Each name stands for a flat space through zero: a line, a plane or more. A row that begins with a name and a colon came from that space; any other row is followed by the name of the space it lies nearest, among the names in its block.
z475z236: [-52 -50 -71  35 -26 -18  44 -10  -9  10 -28 -42  11 -40  31   1 -35  28
 -12 -31 -27  25  47 -10]
z214z841: [ 26 -36 -13  -2   5  20  24  16  72  -7  72  -5  -6 -44 -10 -26 -32  17
  15 -22  21   1 -33  46]
z214z841: [-38  14   3  39   4 -13  37  25  -9  19  -2  41 -17  30 -17 -43   3 -12
 -15   5 -32  -7  -2 -25]
z213z390: [ 38   6  39 -13  11 -21 -12 -19 -28 -32 -47 -23  23  10  16   2   5 -24
  -4  27  11   5  27 -17]
z79z44: [-21  43  51 -15  17  -5   9 -18  -6  -8 -22  -7   3  23  21  13 -29 -42
  23  31  16  43   5   4]
z214z841: [ -3  15  -2  -2   2  22  -2   4  23   2 -17  -9  -2  -2   3  -3  -5  -8
   9 -23   3  13 -13   3]
z475z236: [ 52  32 -30  16 -87 -22  20 -47  38 -18  41 -13 -22  46 -14 -16   5  -5
  24 -42  -5 -27  29  21]
z214z841: [  3 -30  -4 -12   5  14  -4   6   6  -9   5 -36  18 -33  17   1 -23  10
  10  -7  15  15  -1   5]
z475z236: [-50   0   8 -20  36  19 -10   6 -19  27 -13   0  11 -19  17  41  -8  -8
   5  22  12  32 -13  -4]
z213z390: [ 52 -18  20 -13 -21  16  29 -65  57 -11  -6 -63  12   9  33  60 -32 -22
  15  11  36  48  24  14]
z213z390: [-19  17 -53  20  23  11  29 -39  67   8 -46  27 -25 -23  -7  49 -25 -12
 -47 -10   1  39  16  43]
z213z390: [ -4 -35  17   4  25 -57  49  -5  -4  11  12   9   7 -28  24  -1   9   6
  21  24  -7  -3   1  15]
z475z236: [-38  -7  43 -11  56  21 -15  22  -2  20 -22  24 -12  -6  10  33  -4  18
 -10  36  -3  30 -42   2]
z475z236: [-20   3 -14  -8   1  25 -19 -16  30   2  -2  -2 -23 -10   5  46 -25  29
  -7  -4   5  29 -14  35]
z213z390: [ 37  42  12 -34  -8  50 -69  -9 -19 -30 -41 -34  23  21  -8  15   1 -34
 -10  -7  32   6  12 -24]
z475z236: [ -7  32  27  20  -5  -6  31  21  -1  23   1  27  -7  46 -12 -44  27 -34
  19  -8 -19 -16 -17 -31]
z214z841: [ -7  23   1   4 -10  27  -8   4  16 -18 -27 -21  -3   9   3 -17 -30  -9
   0 -22   1  24   1  -2]
z79z44: [ 12   3  26 -31 -16 -16 -51   6 -92 -46  48 -26  36  10  -7 -25 -26 -15
   1  52  31 -18  43 -24]
z79z44: [ 23 -49  31 -15  33 -40  12 -18 -40  24  22  16  21  -9   9  51  41   0
  -9  71  12 -19   9 -14]
z475z236: [ 27 -24  44 -15  14 -14 -18  38 -34 -30  44  -4  19 -10  -7 -54  -6   7
  12  28  12 -26 -12  -9]
z79z44: [ 28 -11 -60  11 -84  10  -8   4  -9 -32  79 -43  15   3 -25 -63 -31   3
   7 -44  11 -36  41 -10]
z475z236: [-31  14 -33 -17 -25   5  -4  25 -51   6  48 -31  45 -21   1 -47 -10 -42
  42 -27  21 -15  20 -25]
z214z841: [ 28  12   6 -22   5 -14 -25   6 -15 -19  26  10  10 -12 -13 -17  16  -9
  11   4  16 -29  -3  13]
z475z236: [-71  17  36 -11  -4   6 -21  23 -17  36  22  18 -37  26  19  23   6  50
  47   3 -27  14 -57  11]
z214z841: [-14  15  15 -33  14  12 -53  -8 -27  40   8  37 -19  19  -5  80  55  27
   4  27   1 -15 -37   5]
z79z44: [ 42 -27  16  11  31 -21  61 -16  60   5  -9   5   5 -22   9   0   8 -22
   3   5   8   7  -6  19]
z213z390: [-24  55 -13 -19 -13  35 -31  20   4  14  31  16  -8  11 -19 -13   7 -19
  30 -34  11  -9 -31  10]
z79z44: [ 44 -40 -34  37 -95 -13  55 -36  29  28  28 -44  -6  45  12   2  31  21
  25 -48 -28 -27  25 -31]
z214z841: [ -1 -13  10 -19   2  -3 -19   2 -20  -5  17 -14   9 -13  10  11  -4  14
  14  12  10   0  -3   5]
z214z841: [ 25 -36 -24  42 -38 -45  64 -55   4 -31 -43 -48  14   8  24  -3 -38 -12
 -31   8 -12  23  86 -18]
z475z236: [  3  65 -13 -46 -28  51 -54   3  15 -11  76  -4   1   6 -27  -3 -20 -32
  40 -25  49  -3 -22  33]
z79z44: [ 38  -6  -2  -2   2  -1 -20  11   1 -25 -19  -6   7 -11  -8 -26  14   7
  -9 -17  -1 -22  -1  -3]
z214z841: [-15 -22 -11   3  26  -7  14   3 -20  43 -30  13  14 -13   9  31  46  -5
  -8   5 -12 -10  -4 -27]
z213z390: [  1 -14   7  17 -22 -23 -23  36 -49 -13  27  21 -13  22 -20 -51  20  44
  -9   4 -32 -48  -4 -23]
z79z44: [ -7 -34  24  18  -3   2 -42  42 -43 -17 -48  -8 -15  15   6 -27  12  75
 -24  -4 -47 -16 -17 -36]
z213z390: [-27 -28 -23   5  11  55 -11  18  -3  18 -28 -27  17 -16   5  17 -17   2
 -28 -10   3  26   0 -34]
z214z841: [ 39  12   3 -47  13   0 -14 -14  47  25  40  13  -2 -31   4  43  54   0
  58 -25  28 -23 -53  54]
z79z44: [ 58  53  43 -36  53 -15 -13 -15   8 -48 -39   8  31 -17  -6 -16   2 -80
   3  24  47   5  12  22]
z213z390: [-15  13  -1   2  23  48   3  23  28  19  -8   9   2  -2 -12  -7  -6 -26
  -8 -14   9  16 -26 -11]
z213z390: [ 77 -47  65   6   3 -15  41  -2  38 -12  42 -10   2  18   2 -22   6   0
  12  31  11 -13 -16  -4]
z79z44: [-43  41  28   4  19  31 -25  39  15 -44 -49 -11 -18  -2   7 -56 -66   9
   2 -23 -11  46 -24  16]
z475z236: [ 32  -3  29 -35  -8   5 -28  10 -14 -37  81 -21  19 -10  -8 -27 -32  -8
  27  25  43  -9  -2  18]
z79z44: [ 26   0   6 -31 -14   4 -43   1 -26 -29  15 -34  22 -13   6  -6  -4   4
  19  -4  22 -11   7   3]
z213z390: [ 17 -21  38 -12 -31   3   3  -1 -21  -2  26 -51  20  22  25  -6  -6   1
  41   7   9   5   2 -28]
[ 18  -7   8 -12   4 -35  -4   0 -20   1  49  28   0  -5 -12  -2  26   7
   9  25   5 -36  -4  15] | z214z841
[-10  59  32 -28  28   6 -44 -10 -25   1 -67  16  -1  21   7  37  30 -25
   5  11   4  12 -11  -4] | z79z44
[ 22   8  19  32   2 -16  52  -6  35 -14 -26   5  -6  22  -3 -40 -13 -30
 -10  -2 -11  10  13  -7] | z79z44
[ 13  -8 -16  28 -18 -14  36 -20  16 -17 -22 -16   2   7   2 -17 -23 -13
 -20  -6  -8  11  37  -7] | z214z841
[ 31 -13 -23   0   8   3 -21   8   1 -25 -18  -2  10 -26 -14 -18   6   8
 -28 -14   3 -19  10   2] | z475z236
[ 22  -6 -10  -2  19  -3  -9  34 -18 -27   9   2  28 -31 -20 -63  -2 -23
 -12  -7  13 -27   9 -11] | z214z841
[-24   6   1  -1 -25  52  -3  31  14  27  46 -13  -3  20  -7 -20 -10  -2
  29 -28   3   5 -35 -19] | z213z390
[-65  38  36 -19  18  15 -50  41 -77  12 -37   2  10  20  12 -10  11  -4
  19   9 -13   8 -21 -41] | z214z841
[ 29  -7 -10   4   9 -44  10 -11 -25   9  15  40   6   0 -20   4  50 -11
 -19  25  -3 -47  18  -5] | z214z841
[ -6 -35 -24  -2   2  47 -22   1  -9   5 -32 -40  21 -17   9  33 -16  10
 -33  -3  10  23  14 -30] | z213z390
[-24 -11 -25  33 -24  -8  25  23   0   3  -4  -4  -9   3  -1 -49  -7  19
   2 -36 -33  -9   3 -15] | z475z236
[ 20  39  18 -28 -30 -35  11 -70  25  18 -26 -21 -11  24  43  76  39  -8
  68 -17   3  14  -2  35] | z214z841
[ 12 -19  17 -15  14  11  17  41  33  34  99  29  -2 -18 -18 -30  27   3
  47  -9  14 -34 -66  19] | z213z390
[ 24  -6   2   6 -26 -24  -3 -28  -5 -27  31   3 -14  20 -10   9 -18  17
 -19  30   3  -8  29  15] | z214z841
[-15 -31   4  11 -48 -12  39 -39   1   6   4 -62   3  18  45  30 -37  16
  28   3  -6  39  32 -10] | z213z390
[  7  20  10 -13  19  22  -6   0  12   0 -19  -2  11  -3  -1   6   0 -32
   1  -2  18  13  -7  -2] | z213z390
[ 11  -4  47   2  38 -29  13   5 -28 -23  -6  17  14   5  -4 -22 -13 -28
 -21  58  10   4  18 -12] | z79z44
[-18  78   8   5 -17  48 -26  -6  32  -4 -56   5 -31  53  -9   4 -12 -19
  -1 -36 -10  31 -17   0] | z214z841
[-12 -38   6  16 -23 -39  30 -20 -11   2   4 -21  -8   4  29  15 -11  38
  12  13 -22   9  18   2] | z475z236

Rows lie near named flat spaces through zero. A row that begins with a name and a colon came from that space; any other row is followed by the name of its block's space that it lies nearest.
z295_z625: [  2 -25  13 -10  12  30  -1   4  -8   7  -8   7 -28  24  21 -11  16  26
 -31   0  36 -23 -31  52]
z295_z625: [ 45   3 -32  -4 -18  15  27  26 -12 -12  -7 -11 -15   4   7 -14  -4  17
   0  18 -13  21  16  17]
z725_z877: [ 31  -4 -36   6  12 -23 -13  38  -2  -4  17 -19   7  -9 -17 -31 -36  20
 -10 -21 -18  19  -5   6]
z725_z877: [ 64 -27  -4 -22 -11  32  -4   0 -21  20 -24 -10 -11  21  23 -45  50  38
 -20 -38   6  19  12  67]
z725_z877: [ 27 -17 -47  54 -10 -26  -5  28 -25  39 -29 -56  -1 -56 -22  32   7  -4
 -12 -20 -73  11 -15 -24]
z19_z918: [ 65 -22 -54  23  44  -1 -10  38  13  20  10 -28  31   0  22  -1 -26  31
 -68 -50 -15  18 -42   5]
z19_z918: [ -3  -2  12   8   8  29  -4   4  -1  14  13 -11 -46  11   0  18   1   5
   2   3   7 -46 -57  33]
z721_z243: [-27  -8 -39  16  15 -26  18  38  19 -11 -45  -2  14  10  15  32  22  -1
 -51  39 -30  52  -9 -19]
z725_z877: [-27  21  14  -9  -1   7  10  -3  14 -11 -11  -8 -11   7 -11   7   7 -22
   6  43   0  -3 -17  -1]
z725_z877: [ -6  25 -13   3  17  -6   5  20  23 -16  19 -14  -3   3 -16   6 -35 -13
  -1  26  -9  -2 -32 -14]
z638_z462: [ 31  25 -34  -2  15  25  27  20  33 -26  24  -6  29  16  23  21 -56  -5
 -18  30  10 -10  -8 -28]
z19_z918: [-28  11  29 -16  11 -33  -4   2 -16 -27  29  14 -24 -19 -50 -64 -45   2
  16  18  30   9  -4   7]
z721_z243: [ 34 -19 -28  44   1 -12  74  -8 -40   4 -41   6  17 -65  21  27  -5  -1
 -65  34  -4  58  26 -61]
z721_z243: [ 85 -16 -59  -2  13  11   9  34   2   2 -14 -37  54  -7  22 -34 -30  28
 -63 -15  -3  30  16   3]
z295_z625: [-52  -6  21  14   5 -35 -17  -1 -16  -4  19  12 -17 -27 -34  -6 -30  -5
  17   1  10 -20  -8 -15]
z488_z264: [-43 -20  15   5 -37  -9  26   2 -52 -27   3  38 -38 -30 -12 -11 -37  13
  29  45  39 -32  50  -5]
z638_z462: [-15  10  25 -31 -29   9   4 -21  -2 -17  -6  26  -4  22   4 -16  28  -5
  38  12  14   6  47  12]
z725_z877: [-15   2  14 -23 -29  43   9   0  -4  -6 -29 -16 -23  19   6   0  21  -7
  12  52  17 -41   3  36]
z638_z462: [-26  -8  19 -12 -23 -13 -13 -11 -15   2 -20   7  -7  -2 -13 -18  32  -2
  24   0  -3   6  31  13]
z638_z462: [-15  18 -23  10  22  -6   6  35  26 -17  17  -8 -14  15  -6  21 -30  -4
  -9  29 -13  -2 -45  -7]
z725_z877: [-30   8  -8 -26  -9 -33 -41  32   9 -34  40  12  10  16 -33 -49 -55  12
  47  -9   9 -17  35   9]
z488_z264: [ -9   1  -4   4  -9  -9 -16   3   1   7  -7 -17   9  -8 -13   3   3  -9
  13  -4 -18  -9   6  -6]
z638_z462: [ 12  51  -4 -17  18  25  36   3  44 -39  40  16  -4  36  13  17 -37 -17
  10  44  13   7 -24 -19]
z725_z877: [ -3  -8  27 -31   6   6  24 -14  -5  -8 -44  21 -20  26  12 -40  68  11
 -37  25  21  64   1  43]
z488_z264: [ -6   3   0   7 -16   2  -9 -16   0   0  18   2  34 -18   3  21 -35 -14
  27  -9   8 -42  36 -38]
z721_z243: [ 20  15  -7   6 -30  -2  46  16 -35 -10 -20 -10 -75 -18 -28 -15  27   1
  25  45 -36  47  -5  24]
z19_z918: [-38 -12  23  19   4 -20  -2 -16 -17   1  20  36 -19 -15  -3  19  -9   2
  14 -14  15 -15   0 -18]
z638_z462: [ 12   7 -26   0  14  17  12  23  19 -18  18  -3  16  12  17  13 -49   5
 -20  22  17 -22 -12 -11]
z295_z625: [ 31 -21  -9 -10  -7  39 -28  -9  12  31 -23 -24  38  24  38  15  34   8
 -16 -39   1 -36   9  24]
z638_z462: [ 10 -20   9  18  21 -18 -27  -6 -22  26  10 -29  16 -47 -29 -30 -35   4
 -25 -34  12 -24 -23  -4]
z721_z243: [-16  16 -12 -32   0  11 -52  28  42 -18  34 -15  26  46  -6 -14 -39   1
  35 -10   7 -56   0  21]
z19_z918: [-26 -13  18  11 -14  40  -2   0 -12  20 -11 -10 -55  11   9  41  24   1
  12  20   7 -69 -44  38]
z488_z264: [  4   8   8  -5  -9  -9 -22  -8  -2  18 -21 -42  12 -20 -32 -23  19 -20
  10  -4 -25   5  -1   4]
z725_z877: [ 35   5  -7   7  12 -26 -25  -5   5  23  11 -17  12 -10 -18 -18  19   0
   7 -60 -39  40  -9  -2]
z488_z264: [ 65  -4  -8 -21  17  25 -10 -17  21  12   8  -2  53  25  37 -21  10  15
 -29 -53  15  17  14   9]
z488_z264: [ 47 -18  12   8  12  -5  22 -23 -36   3  33  40 -12 -22  11 -31 -17  31
 -12 -48  31  28  15  -1]
z488_z264: [-12 -25   8  16 -15 -17 -39 -17 -16  32  -2   5   8 -11   0  16  29   5
  26 -63 -19 -19  22  -2]
z721_z243: [ 22 -18 -62  33 -12  21   5  47   3   4  10  -5  -6  14  39  67 -25  24
   0  -9 -26 -42  -4  -5]
z488_z264: [-41   0   1 -14 -35  22 -17  -1  14  -1 -35 -17  22  18  11  30  20 -21
  23  35  -3 -51  32   0]
z295_z625: [ 12 -11 -21  17   2 -14   1  30 -23  -7  25  -3 -20 -22 -17 -16 -50  21
   2  -4   2 -13  -7   3]
z19_z918: [ 15  11  -4   4  47 -42  -8   3  16  -9  35   6  29 -15 -21 -37 -43   2
 -29 -30   4  48 -21 -27]
z638_z462: [-27  10  14  10   1  17  -5  19   0  14  -5 -30 -80  10 -27  21  25  -9
  18  30 -24 -33 -83  46]
z295_z625: [ 27  -3 -23  30  25  -9  33   7  -2   6  -4   2   2 -18  15  25  -5   4
 -45   0 -14  40 -25 -28]
z725_z877: [-38  -3  12   7 -13  -1   7 -11  -8  -6  -9   9   5 -16  -1  22 -13 -15
   8  30  15 -29  18 -25]
z19_z918: [  4   0  -8  -7  29 -50  -9  27  -4 -23  28  13  -3  -8 -34 -67 -39  22
 -15 -16   6  54  -6   7]
z295_z625: [ 30   7  -8  -8 -10   7 -18  -6   7   8  11 -14  28   2   2  -8  -4  -2
  20 -31 -11  -8  24  -4]
z295_z625: [  1 -24  14   1 -19 -25 -31 -27 -23  31 -31  -9  30 -27 -11 -21  45  -2
   7 -48 -18  18  44  -3]
z295_z625: [  4  -5   2  -5 -19  44  13  10 -13  -3   1  -4 -40  14  13  11  -6  11
  12  29  20 -52 -13  35]
z721_z243: [-22 -13  19  23 -16 -35  31 -19 -46   6 -30  20 -34 -47 -20  -2  33  -5
   1  16 -14  49  20 -18]
z19_z918: [  5   8  -3 -13  21 -26  -7  12  15  -8   1   5   1  17 -12 -33  16   7
 -14 -13 -13  57 -12  13]
z721_z243: [ -2 -26   0   3  16   3 -25  13   0  11  19  21 -23  30  19   4  11  33
  -6 -46  10 -16 -26  38]
z638_z462: [ 20 -19 -17  16  23 -19   2  -2  -3   4   8  15  41 -17  18   0 -22  14
 -39 -34  10  23  15 -31]
z19_z918: [-21 -32 -14  18  12 -23 -12  15  -9  13 -28  -2  13 -12   6   7  12  12
 -41  -9  -5  10  -4  -2]
z19_z918: [-16  32  40 -11  23   9  -4 -40  36  11  -2  -4   6  17  -3  17  40 -37
   0   2  -5  13 -41  -9]
z638_z462: [ -3   6  -2  -5   7 -30   0  -8  12 -13  11  33  26   8   7  -5   7   1
   5 -24  -7  49  32 -26]
z19_z918: [ -6 -12  37   5   6  -1  -4 -48  -8  18  12  42   4   0  22  17  32   1
   6 -48  18   4  11 -12]
z488_z264: [ 29  35  -3  29  21   7  51 -13   9   1  18  -2 -24 -20  -1  42  -9 -24
  -8  22 -23  31 -48 -40]
z295_z625: [-69 -34 -37  22  15 -14 -26  56  15  -2 -29 -16  15  10  11  43 -24   9
 -46  34   0 -49 -28  -2]
z488_z264: [ 27 -25 -11  -7 -22  41  26 -10  -9   1 -19  37   4  33  66  30  39  27
 -11  -9  20  -1  43  16]
z725_z877: [-35 -10 -28  -1 -14  13   9  46  -4 -38  17  13 -12  12   9  14 -72  18
   7  55  34 -64  14   3]
z721_z243: [ 56  14 -40  39 -12  40  84   6 -14   0 -18 -16 -21 -28  32  67  -9 -11
 -26  56 -23  12 -14 -38]
z295_z625: [-24 -21 -15  -3 -12  -2  15  41 -22 -18 -27   1 -42   6  -5 -17   1  24
 -16  49   8   3  -3  38]
z721_z243: [ -8 -29  -7  16   1 -17 -28  -6  -6  21  -6   4  37 -13  13  16   4   7
 -10 -45  -3 -13  23 -19]
z488_z264: [-14  -1   2  16   4 -15 -40 -14  13  17  30   1  38 -10  -1  29 -23 -12
  26 -51  -9 -40   9 -36]
z638_z462: [ 52 -34 -10   5 -33  57  19 -17 -35  29 -42 -24  17 -18  41  14  21  13
 -26  -1  19 -42  34  16]
z721_z243: [-15  -2  -4 -30  23 -13 -13  47  13 -25   6  14 -52  55 -12 -54  17  35
 -13   9   5  41 -42  74]
[-17  21  -1   6 -10 -23  11  -1   7 -21  33  44 -22  14   0  25   0  -3
  50  -9 -20  26  21 -24] | z19_z918
[-35   3  25 -15 -13  15   3 -16   6  -1 -27   6 -11  18   7  13  39 -15
   8  30   8 -10   3  12] | z295_z625
[ 28   2   1  -1  -9  12  26 -25  -4   3 -14  13  17  -3  25  10  24  -3
  -8  -4   1  28  30 -17] | z638_z462
[  6   1  -4   2 -16  24  35  -4 -14  -2 -38 -25   6 -24   3   7  -3 -16
 -23  59   9 -11   9 -11] | z638_z462
[ 20   4  -9 -16 -18  15  45  16 -15 -20 -32   6 -38  15   8 -21  33  13
 -10  48  -3  49  11  32] | z295_z625
[ -1  17 -15  15  25 -46 -14  11  11 -11  37 -12  37 -36 -37 -18 -70 -14
  -1 -13 -10  12  -3 -51] | z725_z877
[-33 -16  26   0  12 -42 -29 -16 -11  10  -5  12  11 -17 -23 -29  14   0
  -4 -31   5  20   8  -3] | z295_z625
[ -3 -40  15  19  12  18 -13 -16 -17  37 -14   6 -11  -2  28  26  32  18
 -33 -37  17 -32 -28  22] | z19_z918
[  9  -7 -43  19  21 -15 -36  23  32  13   8 -25  68   0  13  30 -32  -2
 -24 -38 -23 -18  -2 -36] | z295_z625
[  9 -19  -1  -8  28  13 -20  11  11   0  31  21  -2  33  24 -10 -18  33
 -21 -37  34 -22 -26  31] | z721_z243
[-63 -14   8  -6 -21 -28 -12  18 -18 -13 -29   4 -20  -6 -26 -17  11   0
  13  36   0  -3  20  15] | z295_z625
[-11  15  11 -13  20  12  -3  -9  31  -6   3  -1  19  22   9   7  -1 -14
 -15  13  15  -6 -21  -4] | z721_z243
[ 53   3 -39 -10 -19  13 -41  24  18  28 -24 -65  29  16  -4 -12  35   1
  13 -39 -58   2   6  31] | z721_z243
[-28 -17 -11  35  28   1  46   5   7 -12  11  71 -26  23  60  82   5  18
 -39   9  17  16 -25 -29] | z725_z877
[   6  -16   13   -6   10    6   25   28  -37  -26   46   54 -108   25
   -3  -41  -18   57   10    0   39    7  -39   72] | z721_z243
[105  39  -9 -20 -39  18  38  -1 -37 -26  62   1 -46 -19 -32 -73 -48  18
  77 -14  -7  29  44  19] | z295_z625
[-12   2  17 -16 -10  41  18 -10   7  -6 -12  16 -27  36  29  22  32   1
   3  29  21 -22 -10  29] | z725_z877
[ -7  19   7  -7  -5 -15  22 -15   8 -14 -10  18   7   2   0   3  23 -17
   9  16 -13  49  23 -24] | z638_z462
[ 26  25   8 -25 -16  20  10 -13   3 -14   9 -12  10   0 -10 -29 -17 -12
  24  18  11  -5  23   2] | z19_z918
[ -3  -5   8  -7   2   5  -5  11  -2   2   6  15 -50  30   2  -6  33  20
  12 -13  -6  10 -27  46] | z19_z918
[ -6  21 -14   0 -16 -14 -29  21   6   1   5 -53   7 -21 -48 -15 -31 -22
  37  12 -35 -27  -3  -6] | z725_z877
[-21  -3  20  23   5 -27 -10 -36   1  20  10  35   8  -8  10  42  35 -12
  18 -50 -20  20   9 -38] | z725_z877
[  3 -10  52 -26  47   1  12 -39   7   7 -15  39 -15  31  19 -41  67  14
 -59 -20  40  70 -39  40] | z295_z625
[-35   0 -15  29  -6  -3  32  23 -11 -12  -9   1 -33 -19  -4  45 -23  -9
  -4  58  -7 -18 -20 -22] | z295_z625
